Here is a tiny trained network, its code and every weight. The questions are about switching its units off for an input and a class, where a switched-off unit gives its printed mean instead of its output.

import numpy as np


def w(rows, s, z=0):
    codes = np.array(rows[::2]) - 128.0
    scale = np.full(codes.shape[1], s)
    scale[-1] = z or s
    return codes * scale


def norm(h):
    return h / np.sqrt((h * h).mean(-1, keepdims=True) + 1e-5)


def f(y):
    return np.maximum(y, 0)


def log_softmax(a):
    a = a - a.max(-1, keepdims=True)
    return a - np.log(np.exp(a).sum(-1, keepdims=True))


def net(x, mask):
    res = np.array(x, float).reshape(1, 2) / 4 @ E
    u = 0
    for l in range(3):
        y = f(norm(res) @ A[l][:, :-1].T + A[l][:, -1])
        res = res + np.where(mask[u : u + 12], y, B[l][:, -1]) @ B[l][:, :-1]
        u += 12
    return log_softmax(norm(res)[-1] @ U[:, :-1].T + U[:, -1])


A, B = {}, {}
E = w([
[203,164,211,2],'x0',
[247,67,55,35],'x1',
],0.0085)
A[0] = w([
[112,188,207,63,60],'0.n1',
[80,204,102,41,145],'0.n2',
[103,34,136,138,75],'0.n3',
[132,43,192,161,103],'0.n4',
[25,66,193,88,3],'0.n5',
[166,116,182,113,160],'0.n6',
[136,70,64,42,150],'0.n7',
[132,102,75,101,13],'0.n8',
[161,205,85,62,128],'0.n9',
[46,147,202,142,168],'0.n10',
[203,105,106,184,139],'0.n11',
[254,229,118,161,128],'0.n12',
],0.0075,0.0021)
B[0] = w([
[92,69,110,57,230],'0.n1',
[62,74,137,132,188],'0.n2',
[88,206,154,110,159],'0.n3',
[115,170,121,66,137],'0.n4',
[140,110,149,150,165],'0.n5',
[113,17,122,164,196],'0.n6',
[128,74,215,255,253],'0.n7',
[210,38,141,101,163],'0.n8',
[56,84,72,126,209],'0.n9',
[253,81,89,212,252],'0.n10',
[181,190,170,158,190],'0.n11',
[42,76,104,124,192],'0.n12',
],0.0051,0.0042)
A[1] = w([
[95,91,118,136,224],'1.n1',
[121,206,197,139,71],'1.n2',
[99,99,122,138,2],'1.n3',
[143,155,108,199,76],'1.n4',
[120,116,73,119,131],'1.n5',
[17,150,212,130,212],'1.n6',
[71,158,207,253,136],'1.n7',
[121,134,65,149,118],'1.n8',
[127,88,76,123,93],'1.n9',
[146,165,173,37,31],'1.n10',
[106,115,114,126,133],'1.n11',
[204,137,89,51,220],'1.n12',
],0.012,0.002)
B[1] = w([
[129,210,115,72,182],'1.n1',
[159,173,131,210,151],'1.n2',
[105,102,2,73,140],'1.n3',
[96,77,142,115,185],'1.n4',
[134,148,17,158,150],'1.n5',
[226,144,91,122,196],'1.n6',
[197,81,112,90,254],'1.n7',
[60,182,150,86,163],'1.n8',
[155,134,112,166,169],'1.n9',
[60,161,140,79,159],'1.n10',
[109,121,190,156,140],'1.n11',
[188,217,149,225,182],'1.n12',
],0.0069,0.0098)
A[2] = w([
[179,205,163,217,143],'2.n1',
[154,125,71,94,101],'2.n2',
[79,150,157,152,88],'2.n3',
[75,123,248,65,52],'2.n4',
[171,176,174,57,76],'2.n5',
[154,45,203,102,151],'2.n6',
[111,54,137,63,55],'2.n7',
[81,117,65,185,149],'2.n8',
[122,67,101,128,157],'2.n9',
[128,145,115,190,237],'2.n10',
[83,180,164,136,4],'2.n11',
[122,228,226,13,44],'2.n12',
],0.011,0.0027)
B[2] = w([
[216,1,179,94,226],'2.n1',
[175,125,177,179,203],'2.n2',
[225,118,109,57,129],'2.n3',
[119,223,62,90,184],'2.n4',
[99,86,86,175,223],'2.n5',
[47,177,131,114,255],'2.n6',
[127,98,175,132,182],'2.n7',
[129,192,150,106,242],'2.n8',
[29,117,157,138,225],'2.n9',
[160,174,133,17,233],'2.n10',
[104,143,144,109,128],'2.n11',
[82,192,57,177,234],'2.n12',
],0.0085,0.0053)
U = w([
[205,84,138,122,251],'0',
[48,221,51,114,147],'1',
[8,66,193,111,5],'2',
],0.016,0.0021)

Each question gives the input, the list of numbers given to net, and the class t.
The units are the neurons (one row each of A and B). Each row of codes is followed by its name. A weight is (code - 128) times the scale printed after its matrix; where a second scale follows, it is the last column's (A, B and U).
mask holds one flag per neuron, layer by layer. A switched-off neuron (its flag False) gives its mean, the last column of its row in B, instead of its output. The means were averaged over made-up inputs and are rounded, as every weight is.
A unit's drop is (log p(t) with every unit on - log p(t) with that unit switched off) / (log p(t) with every unit on - log p(t) with every unit switched off).
most important unit: the unit with the biggest drop
top k neurons: the k neurons with the biggest drops, biggest first
drop when u is switched off: that unit's drop, to one decimal
input [-3,3], class 2: top 3 neurons : 0.n7, 1.n6, 1.n12
input [-3,-4], class 0: most important unit : 1.n6
input [-4,3], class 1: top 3 neurons : 0.n10, 1.n12, 2.n1
input [-3,2], class 2: top 2 neurons : 1.n12, 1.n6
input [-2,-3], class 2: top 4 neurons : 0.n10, 1.n4, 1.n12, 2.n9
input [4,2], class 1: top 2 neurons : 0.n10, 1.n7
input [4,-3], class 1: top 2 neurons : 0.n1, 0.n7
input [6,4], class 1: top 2 neurons : 0.n10, 1.n10
input [-3,-2], class 2: top 4 neurons : 1.n4, 2.n9, 1.n12, 1.n7
input [3,0], class 2: top 3 neurons : 0.n6, 0.n9, 0.n12
input [-1,-2], class 2: top 2 neurons : 0.n10, 1.n12
input [0,2], class 2: top 2 neurons : 0.n7, 1.n12
input [2,-2], class 2: drop when 1.n3 is switched off : 0.1
input [0,-1], class 2: drop when 0.n8 is switched off : 0.1
